Here is a tiny trained network, its code and every weight. The questions are about switching its units off for an input and a class, where a switched-off unit gives its printed mean instead of its output.

import numpy as np


def w(rows, s, z=0):
    codes = np.array(rows[::2]) - 128.0
    scale = np.full(codes.shape[1], s)
    scale[-1] = z or s
    return codes * scale


def norm(h):
    return h / np.sqrt((h * h).mean(-1, keepdims=True) + 1e-5)


def f(y):
    return np.maximum(y, 0)


def log_softmax(a):
    a = a - a.max(-1, keepdims=True)
    return a - np.log(np.exp(a).sum(-1, keepdims=True))


def net(x, mask):
    res = np.array(x, float).reshape(1, 4) / 4 @ E
    u = 0
    for l in range(2):
        y = f(norm(res) @ A[l][:, :-1].T + A[l][:, -1])
        res = res + np.where(mask[u : u + 6], y, B[l][:, -1]) @ B[l][:, :-1]
        u += 6
    return log_softmax(norm(res)[-1] @ U[:, :-1].T + U[:, -1])


A, B = {}, {}
E = w([
[39,217,167,132,135,146,158,134,106],'x0',
[144,243,51,2,55,148,139,152,114],'x1',
[103,157,118,147,95,159,172,54,184],'x2',
[114,120,126,155,154,63,212,169,241],'x3',
],0.0076)
A[0] = w([
[173,104,160,112,175,67,170,119,255,113],'L0N0',
[175,60,127,115,157,101,194,176,150,27],'L0N1',
[254,73,109,93,85,133,83,133,68,156],'L0N2',
[108,136,123,175,71,204,140,115,87,4],'L0N3',
[171,110,29,93,138,25,191,219,133,103],'L0N4',
[88,207,131,95,85,65,148,213,174,60],'L0N5',
],0.0071,0.004)
B[0] = w([
[70,167,77,128,166,125,164,100,134,233],'L0N0',
[132,137,171,151,106,120,173,141,112,171],'L0N1',
[117,112,145,134,151,118,65,142,64,254],'L0N2',
[110,149,63,124,255,162,112,167,138,151],'L0N3',
[133,161,82,132,199,151,97,154,135,215],'L0N4',
[111,150,150,82,115,149,110,160,202,199],'L0N5',
],0.014,0.0063)
A[1] = w([
[120,155,93,119,111,189,71,2,118,83],'L1N0',
[117,200,185,117,112,103,180,230,98,254],'L1N1',
[151,103,149,220,173,108,127,102,88,111],'L1N2',
[143,78,68,194,107,63,228,119,177,54],'L1N3',
[132,74,155,149,88,180,102,67,51,182],'L1N4',
[131,83,112,238,150,99,193,91,163,135],'L1N5',
],0.0094,0.0038)
B[1] = w([
[137,106,83,126,162,147,174,93,182,207],'L1N0',
[153,71,149,195,60,80,150,72,111,232],'L1N1',
[207,136,130,94,72,136,76,157,227,241],'L1N2',
[45,176,137,155,150,98,149,97,39,196],'L1N3',
[147,63,200,118,116,190,197,123,144,239],'L1N4',
[137,122,118,71,161,171,94,116,11,254],'L1N5',
],0.012,0.0067)
U = w([
[102,162,86,105,156,172,184,140,254,225],'0',
[203,23,177,91,139,187,93,112,84,193],'1',
[124,158,158,99,14,87,145,107,154,76],'2',
[152,77,205,174,88,93,132,167,183,1],'3',
[150,146,87,104,187,100,28,220,84,90],'4',
[58,149,127,148,191,93,176,91,53,158],'5',
],0.015,0.004)

Each question gives the input, the list of numbers given to net, and the class t.
The units are the neurons (one row each of A and B). Each row of codes is followed by its name. A weight is (code - 128) times the scale printed after its matrix; where a second scale follows, it is the last column's (A, B and U).
mask holds one flag per neuron, layer by layer. A switched-off neuron (its flag False) gives its mean, the last column of its row in B, instead of its output. The means were averaged over made-up inputs and are rounded, as every weight is.
A unit's drop is (log p(t) with every unit on - log p(t) with that unit switched off) / (log p(t) with every unit on - log p(t) with every unit switched off).
The circuit of an input: a set's keep is (log p(t) with only the set's units on - log p(t) with every unit switched off) / (log p(t) with every unit on - log p(t) with every unit switched off). Starting from all 12 units, units are removed one at a time, each time the one whose removal leaves the highest keep (on an exact tie, the one counted first), for as long as the keep stays at least 0.8.
units of the circuit, in order: the units of the circuit, biggest drop first
unit that matters most: the unit with the biggest drop
top k neurons: the k neurons with the biggest drops, biggest first
top k neurons in layer l: the k neurons of layer l with the biggest drops, biggest first
input [0,1,2,0], class 0: unit that matters most	L0N1
input [6,3,3,-3], class 0: top 2 neurons	L0N3, L1N5
input [2,-1,1,-3], class 0: top 2 neurons	L1N5, L0N2
input [2,5,-2,-1], class 2: top 2 neurons in layer 1	L1N1, L1N5
input [8,-3,-1,-3], class 1: top 4 neurons	L0N0, L0N5, L0N4, L1N3
input [-2,-2,-8,3], class 4: top 3 neurons in layer 0	L0N4, L0N0, L0N5
input [6,7,5,-5], class 0: top 3 neurons	L1N0, L0N3, L1N5
input [-7,-6,-6,8], class 5: top 4 neurons	L1N3, L0N0, L0N1, L0N2
input [4,1,-4,2], class 3: top 3 neurons	L1N1, L0N0, L1N0
input [7,7,-7,4], class 0: top 3 neurons	L0N5, L0N4, L0N2
input [0,-5,-3,4], class 5: top 2 neurons in layer 0	L0N0, L0N2
input [-3,-6,-3,6], class 5: top 2 neurons	L1N3, L0N0
input [-8,0,-2,8], class 5: top 2 neurons in layer 0	L0N0, L0N1
input [6,4,-5,-6], class 1: units of the circuit, in order	L0N0, L1N1
input [5,4,5,-5], class 0: units of the circuit, in order	L1N0
input [8,-4,-1,-2], class 1: top 2 neurons	L0N5, L0N0
input [8,5,7,4], class 2: top 3 neurons in layer 0	L0N0, L0N4, L0N3
input [7,4,-8,5], class 0: top 2 neurons	L0N5, L0N4
input [4,-5,-6,-1], class 3: top 2 neurons	L0N0, L1N2
input [1,-8,-3,4], class 5: top neuron in layer 1	L1N3
input [4,-2,-6,3], class 3: top 2 neurons in layer 1	L1N1, L1N5
